Table B holds the same points as the rows below and some others, measured another way and shuffled. Each row below is followed by which row of B it is.
B, 72 x 36:
[[ 191  -44  -35 -171   64 -124   47   19  -41   -1 -109  139   96 -147
    64   89   27  -95  -15  125  -46 -137  -77   30  -52   53   -1 -106
   -11   15  -92  -81  239  -96   -4   62]
 [  36 -338  229  291  -53 -138    7   32 -197  283   10 -176  236 -152
   262 -299  -21 -165   57  -35  -42 -210  215 -207 -141   78  366 -163
   126 -187  170   -6  -97  332 -278  199]
 [-121  255  -35  -67  133   19   49   -7  172 -120  -22   84  -71   21
  -116  147  -33   92    0  -19  -47   58 -217  182  125  -54 -112  -21
    23  151    9  -28  188 -127    0   46]
 [ 215  -40 -114 -242   81   42  -69  -38  -27  -86  -36  238  206  -65
   -53   39   62 -122    8   55   55  -40   31  -82  -88   84  -50 -115
   -65   -2 -195  -90   72 -121  -39   49]
 [ -63  -66   42  108   -5  -12   21   35   29   -1   31  -53  165  -35
    46 -172  -42  -47   -7 -116   24   43  153  -60 -107   30  101  -43
     1  -80   59  -10 -171  168 -113  110]
 [-180  141  132  155  116  -79  109    8  104   91   -9  -49 -120  -11
    -9   93  -34  145   35  -12 -149 -114 -245  117  177  -65   54 -100
   128  171  176    7  306   11 -150  159]
 [ -12  163  -98 -159   25  -63   63   73  120 -202  -97   31   51  -92
    25   35  -81  -87  -57   -7   47  164  -23  230  -86  -16 -100   88
   -62  -54  -58  -63  -69  -65  173  -80]
 [-231  321  -51  -31  126  140  -45  -34  201 -186   40   28  -26   83
  -157   37  -72   33   24 -117   52  216 -121  193  110  -74 -106   53
    32   64   22  -25  -79  -76    9  -39]
 [-278   98  173  272   30  -52   47   30   64   74   19 -222  -28  -29
    92 -130 -117    0   41 -112  -44   41  -41  136   64  -71  155    9
   154  -43  240   18  -74  183 -113   65]
 [-137  218  -57  -49   67   -3   74   42  189 -170  -27   23  -15   -2
   -66   48  -66   49  -37  -79   -2  149  -82  184   13  -43 -103   51
   -30   54   16  -22   -8  -38   59    8]
 [-119  154   70   44  105    6  -24  -31   40   19  -17  -26  -27  -35
     8   28  -48  -37   63    6  -24  -10 -161  138  119  -43   48  -38
   130   29   84  -37  110  -30  -63   15]
 [   0   78  -82 -100   64   44    3    3  102 -134    1  109  113   -5
   -74    0  -10  -15  -24  -59   34   85   20   24  -56   23  -67  -28
   -54   20  -67  -43  -37  -29  -17   51]
 [ -89  155 -129 -111   25   72   -8   34  160 -253    7   43  133    8
   -76  -70  -75  -64  -51 -136  116  271  105  119 -115   -2 -107   91
   -93  -73  -71  -41 -278    3   95  -49]
 [-147  160   58   58  109   10   15  -20   92    0    9   -8  -37    2
   -41   45  -39   49   40  -33  -50   -1 -154  112  124  -47   14  -48
    93   85   89  -19  127  -17  -90   74]
 [-398   97  272  448   23 -109  123   63   94  169   39 -333 -112  -16
   126 -144 -144  102   47 -153 -126  -14  -87  145  128 -102  225   -8
   206   11  380   64  -13  284 -189  150]
 [ 145   31  -76 -189  113  -17   28  -21   43  -56  -46  227   79  -46
   -84  139   64   22   -8   66  -47 -104 -110  -23   10   46  -80 -140
   -39  129 -122  -65  268 -145  -64  120]
 [  97   -1  -29  -98   85  -37   39   -3   33  -21  -37  150   86  -54
   -32   73   38   11   -9   33  -48  -91  -64  -26  -10   43  -23 -122
   -23   81  -64  -50  197  -61  -82  127]
 [-247   66  321  366   87 -216  145   33   -8  302  -50 -252 -199 -106
   184   33  -86   95   84   48 -233 -256 -311  170  238  -97  247 -118
   283  110  357   23  399  141 -213  178]
 [ 297 -279   16  -98  -14 -131  -10   17 -185  102  -87   94  271 -200
   173  -95   48 -223    5  105    5 -194  142 -154 -189  125  149 -156
   -11 -131  -99  -83   63   49  -90  100]
 [  18  126  -70 -133   98    7   27   -2   98 -110  -37  136   46  -25
   -74   96    3    8  -13    5  -12   23  -96   79   17    4  -90  -49
   -27   81  -70  -52  128 -107   -3   48]
 [ -84  163  -61  -81   35   33  -29   22   95 -168  -31  -12   82  -45
     2  -45  -88 -124   -8  -60   90  196   15  175  -52  -21  -41   83
    -5  -93  -21  -55 -182  -17   95  -90]
 [  57   43  -67 -134   13  -43  -10   33   10 -114  -78   29  133 -120
    69  -40  -53 -175  -14   19   71   96   47  123 -113   22   -5   34
   -26 -117  -68  -75 -104  -25   96  -69]
 [-234  127  -84   77   24  164   -3   22  233 -223  128   -5  160  127
  -160 -178  -69   71  -46 -299  103  304  205  -24 -105   -3  -69   51
   -95  -26   21   26 -405  151  -69   88]
 [-118  137 -119  -56   30   93   14   36  187 -238   41   49  138   52
  -111  -87  -63    6  -55 -183   95  257  127   52 -111    5 -102   62
  -100  -32  -44  -15 -277   41   28   20]
 [-134  266  -12  -55  104  -79  123   44  180 -114  -75   17 -122  -34
   -40  162  -73   84  -26    9  -80   55 -243  266  108  -77 -104   25
    28  127   51  -31  217 -110   70   13]
 [-134   81   87  137  117   -1   68  -20  109   60   47   29  -23   45
   -80   41    6  160   25  -73 -113  -94 -134  -25  128  -17   37 -138
    75  172  110   11  218   38 -218  219]
 [-206  204  -10   57  117  124  -16  -38  178  -95   83   39    8  106
  -160    3  -27  111   24 -149    1  111  -76   43   97  -40  -45  -35
    31  113   54    3  -17    5 -124  102]
 [ -44   43  -25  -19  -25  -55   28   73   53 -119  -52  -71  131  -97
    95 -122  -98 -142  -36  -70   67  160  119  131 -143    3   28   78
   -25 -152   13  -45 -228   87   87  -48]
 [-236   47  130  238  -25  -86   75   80   64   29   -3 -234   36  -67
   138 -181 -135  -44    3 -129  -12   96   60  134  -40  -46  152   48
    89 -111  209   12 -188  226  -50   43]
 [ 107   46  -50 -156  115   27  -45  -51    4  -39  -32  177   96  -45
   -56   81   41  -56   28   59    0  -66  -97   -4   25   34  -34 -111
    10   60 -101  -74  175 -125  -63   56]
 [ 623 -230  -62 -468   19 -343   20   41 -320   83 -342  226  176 -444
   334  190   66 -425   -1  469  -37 -352 -135  115 -171  127   58 -139
     2 -152 -268 -206  475 -277  195 -114]
 [  17  -36   87   52   48 -128   70   29  -19   87  -58  -16   42 -112
    97   -3  -20  -29   14   41  -85 -131  -73   37    7    9  102 -100
    71   16   68  -35  177   45  -95  113]
 [ -20  -90  247  207   32 -249   93   40 -131  284 -107 -174  -37 -202
   264  -17  -52  -83   72  125 -161 -280 -168   95   83  -22  262 -129
   218  -21  216  -28  317  107 -141  113]
 [  76  -53  -73  -80   70   72  -20  -26   54  -71   51  182  205   23
  -105  -39   52   12  -15  -82   28   -6  102 -165  -90   77  -27 -135
   -79   43 -104  -34  -20   13 -150  171]
 [ 131 -145   31  -19   60   12  -61  -44  -90   79   13  104  209  -64
    26  -76   52 -100   43   11    6 -132   71 -168  -62   78  111 -168
    33  -29  -47  -52   47   40 -192  143]
 [ 136  -35 -159 -202   33  104  -70  -13   42 -186   21  197  282  -12
   -88  -85   28 -122  -31  -75  128  126  194 -105 -183   94  -71  -40
  -132  -77 -190  -69 -208  -21  -12   35]
 [-147   95  -10   53   10    1   41   52  125 -116   12  -69   88  -16
     7 -111  -89  -24  -29 -137   40  167   80   96  -75  -17    7   47
   -19  -64   57  -11 -203  106    1   24]
 [  55  -32 -163 -137   60  227 -122  -60   86 -193  121  226  317   96
  -202 -141   53  -41  -15 -177  150  163  254 -226 -155   97  -75  -79
  -135  -28 -181  -41 -294   28 -134  110]
 [ 198 -121 -117 -181   47  113 -109  -53  -41  -86   35  227  309  -22
   -74  -89   69 -141    7  -32  107   13  186 -201 -160  116   -9 -121
   -88  -67 -197  -78 -119  -19 -109   89]
 [ -16   29   12    9  119   48    6  -44   67   12   46  127   68   36
  -114   42   47   94   22  -45  -60  -89  -71  -94   60   28    1 -161
    18  142   -2  -16  178  -18 -201  200]
 [-193  218   36   68  132   12   72   -6  173  -39   17   23  -89   45
  -108  100  -32  152   13  -65  -89   10 -207  122  157  -62  -45  -56
    61  176   99    5  195  -34  -98  125]
 [ 226  -51 -103 -237   58  -37   -7   -3  -24  -79  -71  208  181 -110
     3   50   45 -118  -21   77   24  -57   20  -35 -111   82  -44  -99
   -71  -16 -171  -89  105 -110    6   43]
 [ 187  -77 -103 -206   13   53 -129  -23  -84 -106  -34  127  288 -112
    44 -114    6 -280   15   20  153   78  171  -42 -180   86   21  -25
   -49 -187 -174 -107 -206  -31   30  -65]
 [  -5  110  -14  -83   16 -119   53   66   34  -89 -118  -41   31 -151
   117   11  -90 -143  -20   41   15   77  -55  236  -59  -22    1   61
    16  -93    5  -72   -6  -31  138  -85]
 [ -38  112   46  -11   94  -84   69   15   56   13  -61   23  -41  -70
    20   98  -25   20   13   48  -86  -80 -188  134   89  -29    7  -70
    73   88   51  -36  245  -58  -38   69]
 [ 237  -97 -112 -226   54   22  -60  -25  -48  -74  -33  222  252  -84
   -19  -13   64 -147   -3   46   63  -42   96 -117 -140  104  -20 -116
   -77  -43 -195  -90   17  -74  -45   60]
 [  44   -4  -86  -98   31   51  -20    6   56 -130   13  107  195  -19
   -45  -76   -3  -67  -23  -79   68   97  126  -43 -128   53  -31  -34
   -78  -50  -93  -45 -143   20  -32   56]
 [  39 -192  183  175    9 -143   25   17 -145  225  -37 -101  122 -149
   199 -132  -16 -118   57   39  -72 -214   34  -76  -37   41  258 -148
   134  -85  131  -31   95  172 -197  148]
 [ 165 -225   20   -5    2  -40  -24    1 -104   67   -3   70  264 -102
    84 -144   36 -133    9   -8   19 -110  178 -192 -160  106  132 -145
   -14  -98  -52  -50  -50  110 -155  144]
 [ 186 -162  -57 -115   -8  -24  -29   19  -66  -41  -32  103  276 -107
    66 -125   20 -174  -17   -2   72   -6  195 -118 -203  101   53  -77
   -72 -128 -120  -69 -125   51  -47   65]
 [ -37    3   40   50   81   21    0  -21   34   25   30   44   88   -4
   -33  -31    8   15   28  -53  -31  -47  -18  -53   22   19   55 -113
    37   50   30  -19   65   42 -158  141]
 [ -16  105  -66 -102   28  -35   38   44   83 -143  -59   32   80  -73
    20   -5  -61  -79  -36  -24   39  118    4  142  -81   -4  -54   38
   -38  -50  -39  -54  -71  -21   82  -30]
 [ 134   19  -54 -152  115  -31   46  -20   49  -31  -39  219   66  -37
   -80  144   67   51  -13   63  -73 -137 -123  -43   26   47  -64 -162
   -32  153 -102  -54  311 -128  -96  157]
 [-159  186   93   69   77  -74   27   17   43   16  -68 -111  -80  -87
    85   33  -93  -62   45   26  -41   13 -190  255  110  -75   61   22
   143   -7  133  -37  105  -12   17  -39]
 [-132  195   57   29   79 -135  133   58  119  -25  -86  -57 -119  -76
    48  114  -82   54   -9   25 -105  -12 -223  249   95  -68  -13    2
    71   86  111  -23  225  -36   31   40]
 [ 256 -103 -113 -237   25  -49   -8   14  -45  -89  -77  194  234 -124
    31    0   42 -155  -33   62   45  -36   94  -64 -174  100  -27  -85
   -97  -63 -184  -93   21  -70   17   42]
 [ 161  -32 -123 -196  108  144 -101  -80   16  -98   48  276  234   27
  -155    6   92  -44   15  -28   67  -14   68 -184  -61   91  -63 -152
   -72   51 -193  -70   17  -92 -134  124]
 [-110  276  -21  -89  127  -33   59    7  148 -103  -70   47 -109  -29
   -58  173  -52   46    6   34  -59   40 -263  259  133  -70 -101   12
    49  123   25  -46  228 -150   57  -10]
 [-106  172  -71  -71   32   48  -27   27  111 -183  -21  -16   84  -28
   -12  -65  -89 -107  -12  -86  100  222   37  172  -57  -25  -49   91
   -18  -91  -18  -49 -216   -8   91  -83]
 [-182 -159  242  382  -67 -133   39   67  -86  204   16 -323  122 -122
   260 -321 -121 -131   43 -116  -20  -35  174  -10  -92   -5  333  -24
   158 -211  278   18 -238  371 -176  104]
 [ 137  -71 -100 -136   39   35  -18   -8   27  -99    3  167  229  -32
   -50  -49   39  -66  -27  -38   49   19  130 -118 -144   86  -26  -91
   -94  -21 -133  -53  -57   -3  -70  105]
 [  57  121 -133 -220   14  -17   -9   46   65 -219  -95   59  128 -109
    33  -12  -71 -182  -40    6  108  192   43  189 -134   12  -91   93
   -71 -128 -118  -84 -162  -80  183 -132]
 [ 101  103 -149 -257   19  -33   -5   49   56 -228 -102   93  144 -121
    32    6  -56 -189  -50   29  106  170   48  177 -150   22 -104   79
   -90 -125 -152  -97 -134  -98  198 -127]
 [ -56 -220  242  297  -55 -170   14   50 -169  250  -27 -260  147 -185
   306 -278  -85 -201   62  -16  -29 -130  135  -30  -92   22  349  -71
   173 -220  221  -17 -124  302 -171   89]
 [ -19  206  -61 -168   66   -3  -50    4   40 -146  -98   22   31 -102
    38   47  -77 -180   18   54   76  138 -103  264    4  -35  -55   80
    35  -84  -54  -92  -36 -130  156 -158]
 [ -52  177  -36  -83  110  -25   71   10  138  -90  -44   94  -36  -15
   -73  131  -17   63  -15    4  -59   12 -174  140   73  -26  -90  -40
     3  131   -5  -35  201 -106   -3   64]
 [ 171  -26 -110 -204   96   67  -38  -41   27  -86    1  255  187  -10
  -113   53   77  -23  -12    9   23  -44   18 -122  -59   81  -71 -145
   -76   65 -172  -67  103 -108  -93  118]
 [  94   90  -37 -163   75 -123   87   40   47  -60 -123  103    2 -123
    37  145  -14  -36  -27  107  -62  -62 -162  156    2    1  -59  -47
    -8   62  -54  -71  257 -132   65   21]
 [  86  129  -56 -198  161   81  -90  -86   21  -54  -26  213   52  -22
  -109  145   53  -50   56   84    8  -54 -181   40  109   11  -68 -111
    46  100 -115  -84  233 -209  -57   20]
 [  15  -19  145   54   -6 -201    4   49 -141  125 -145 -179   40 -242
   294  -74 -103 -271   60  130  -15  -84  -72  214  -24  -19  202   14
   168 -192  113  -77   42   58   53  -92]
 [  11 -112   90  107   46  -26   -2  -14  -42  108   26    5  143  -48
    46  -99   13  -34   37  -36  -37 -118   51 -118  -26   44  146 -148
    61   -8   58  -20   47  115 -209  172]
 [ 142  -15  -90 -189   73   72  -92  -44  -20  -85   -8  179  208  -46
   -49  -17   37 -140   19   14   81   16   55  -62  -80   68  -24  -81
   -37  -41 -149  -83  -30  -83  -40   26]]
Rows of B count from 0, top down.

[-197  -18  -95  -85  125  158   -4  141  338  -72   28 -403   19 -179
 -207 -463  -89  133 -604 -183   15  223 -182 -188  -42   29  -77  162
 -283 -216  330  -71   12  200]
33
[-105  -15  387   15  -33 -222  300 -261 -456  -10  -70  303 -251  340
  243  -67  -17  -52  347  121  199   24  150  -43 -118  168  -90 -271
  -28 -171  -43  234  228 -249]
23
[ 371  107   99  215 -155 -113 -167 -147 -635  142  -40  152   83  278
  147  829  265  -67  577  370  229 -398  222  200  236 -297  -98 -310
  193  320 -191  -95  532 -156]
24
[-173 -309  167  -19  363   35  276 -204 -240   -6  150   64 -216  -15
  186  -31  201  -35 -135  -65 -267   73  232   53 -179 -141  227  -95
  286 -313   75  339  266  -55]
28
[ 126  -80  -78   63  131  142 -121  -16 -208   78   84 -168   65  -30
   17  402  261   35  -89   64  -58 -176  133   74  110 -351   55  -70
  173   45   67  -21  388   78]
10
[   4  -22   28   58    8 -124   50  -29   71   46   18  -98  -37  -42
 -162 -230  -75  -11 -100   73  195  193  -60    5   37   49 -104    4
 -200  -89  125  -52   52    8]
71
[  -9   41 -262  -70  130  424 -285  225  115   -4   58 -540  194 -150
 -129  171  187  202 -582 -150  -68 -170  -63 -164  130 -350  -40  103
  -54    1  306 -154  328  307]
25
[-276 -215  191   62  353  -65  239  -82  127 -191   90 -111 -135 -181
  -28 -439  -49  -60 -347 -150 -302  291  -28   52 -273  110  172  102
   35 -272  120  150  -47  -20]
63
[ -67  140   98   60  -72  -39  -28   60   47 -103  -91 -172   35   51
 -101 -196 -133   62 -135    1  190   64 -158 -111   -2  131 -187   14
 -287    3  136 -138   63   24]
70
[ -20   19  248   17 -155 -368  275 -188 -126  101  -74  224 -220  206
  -43 -398 -201  -59  250  186  470  286   -8  -41   -3  279 -236 -162
 -339 -198   55   81   28 -186]
35
[ 186  -92 -131  196  172   23 -179   38   19   29  112 -249  146 -219
 -162  287  183  -44 -138  109 -111  -47   24  219  119 -302   87   50
  124  129   30 -164  219   87]
67
[  75  -64    2  114  -54 -355  127  -50  286  119   23  -38  -79 -152
 -361 -518 -233  -86  -57  180  363  469 -141  106   81  184 -172   54
 -397 -144  116 -133 -149  -28]
18
[  34   79 -167   84  185  409 -377  218  -35 -144   41 -519  287 -134
  -26  470  264  147 -431 -120 -279 -352  -35  -32   74 -395   69  100
  153  211  146 -208  376  242]
5
[ 211  110  -59  124 -142  -77 -160   36  -62   97  -36 -131  103   27
 -170  169   11   16   66  201  312  -43  -47   41  209 -100 -192  -56
 -195  145   55 -222  206   32]
29
[ 207   12 -101   81   39  162 -215    9 -307  103   54 -171  127   43
   33  588  290   56   23  127   29 -304  146   61  186 -395   -7 -119
  160  151   32  -87  470   66]
2
[-142 -273  161  172  457    8  126 -113  -97 -191  154  -92  -49 -200
   81   50  183 -101 -204  -76 -515   48  125  218 -229 -145  335   53
  374  -98  -13  152  150  -33]
6
[-162 -263  158  219  511   36   66  -63  -14 -276  154 -182    9 -282
   48   57  185 -108 -296 -132 -651   29   67  254 -279 -150  389  128
  400  -38  -21   91  100  -12]
43
[ -13   32   61  112   14 -113   -1   12   89  -56  -18 -142   19  -58
 -154 -191  -98   -6 -117   44  111  145 -116   22   -1   78  -98   40
 -195   -9   89 -117   17    5]
47
[  84  222   42   15 -303 -167  -42   31   18   83 -140  -72    5  172
 -189 -214 -208   63   72  162  573  121 -168 -145  166  178 -395  -84
 -505   15  147 -202   79   -4]
56
[ 249  136   28  192 -112  -51 -215   -4 -298   36  -44  -72  145  112
  -13  510  132  -10  244  231  169 -248   39  121  183 -188 -116 -130
   19  283  -65 -203  343  -38]
44
[ -27 -111  -50  182  407  300 -236  106  -68 -221  130 -415  209 -244
   31  448  314   20 -392 -130 -575 -261   52  161  -83 -393  293  122
  403  156   38  -76  314  155]
54
[-115 -247   88   89  364   20  126  -92  -41  -93  142 -106  -72 -171
   23  -48  141  -53 -246  -66 -335  103  105  126 -149 -137  228   33
  225 -165   61  138  149   13]
51
[  29   10 -325   53  172  305 -330  294  401  -62   85 -649  273 -368
 -353  -13   69  142 -694 -130 -129   11 -204  -26  123 -279    3  258
 -130   69  294 -301  110  348]
52
[-203 -264  150  144  435  -30  159  -74   74 -210  146 -129  -70 -255
  -14 -207   68  -88 -325 -125 -463  185   25  171 -257  -29  289  121
  214 -166   51  115   13   -8]
21
[-105 -143  344  111  200 -153  246 -244 -392 -100   26  204 -174  132
  244   75  108 -103  205   49 -162  -15  185  119 -191   20  132 -173
  229 -111  -88  226  225 -207]
58
[ 172  263  -47   20 -303    7 -197   87 -134  106 -130 -165  107  205
 -112  168  -45  116   80  167  506 -135  -91 -149  251  -46 -356 -119
 -357  147  118 -241  271   49]
39
[  -3   27  -76  -13  -34  -44   -7   70  232   65    1 -232    8  -90
 -261 -345 -128   62 -276   30  278  238 -144  -82   94   43 -183   70
 -353 -124  230 -122   21  109]
34
[ 149  170  108  127 -117   19 -164  -21 -408  -11  -81  -35   95  229
  112  494  129   35  251  163  161 -315   61    8  113 -145 -133 -178
   17  229  -43 -125  393  -57]
13
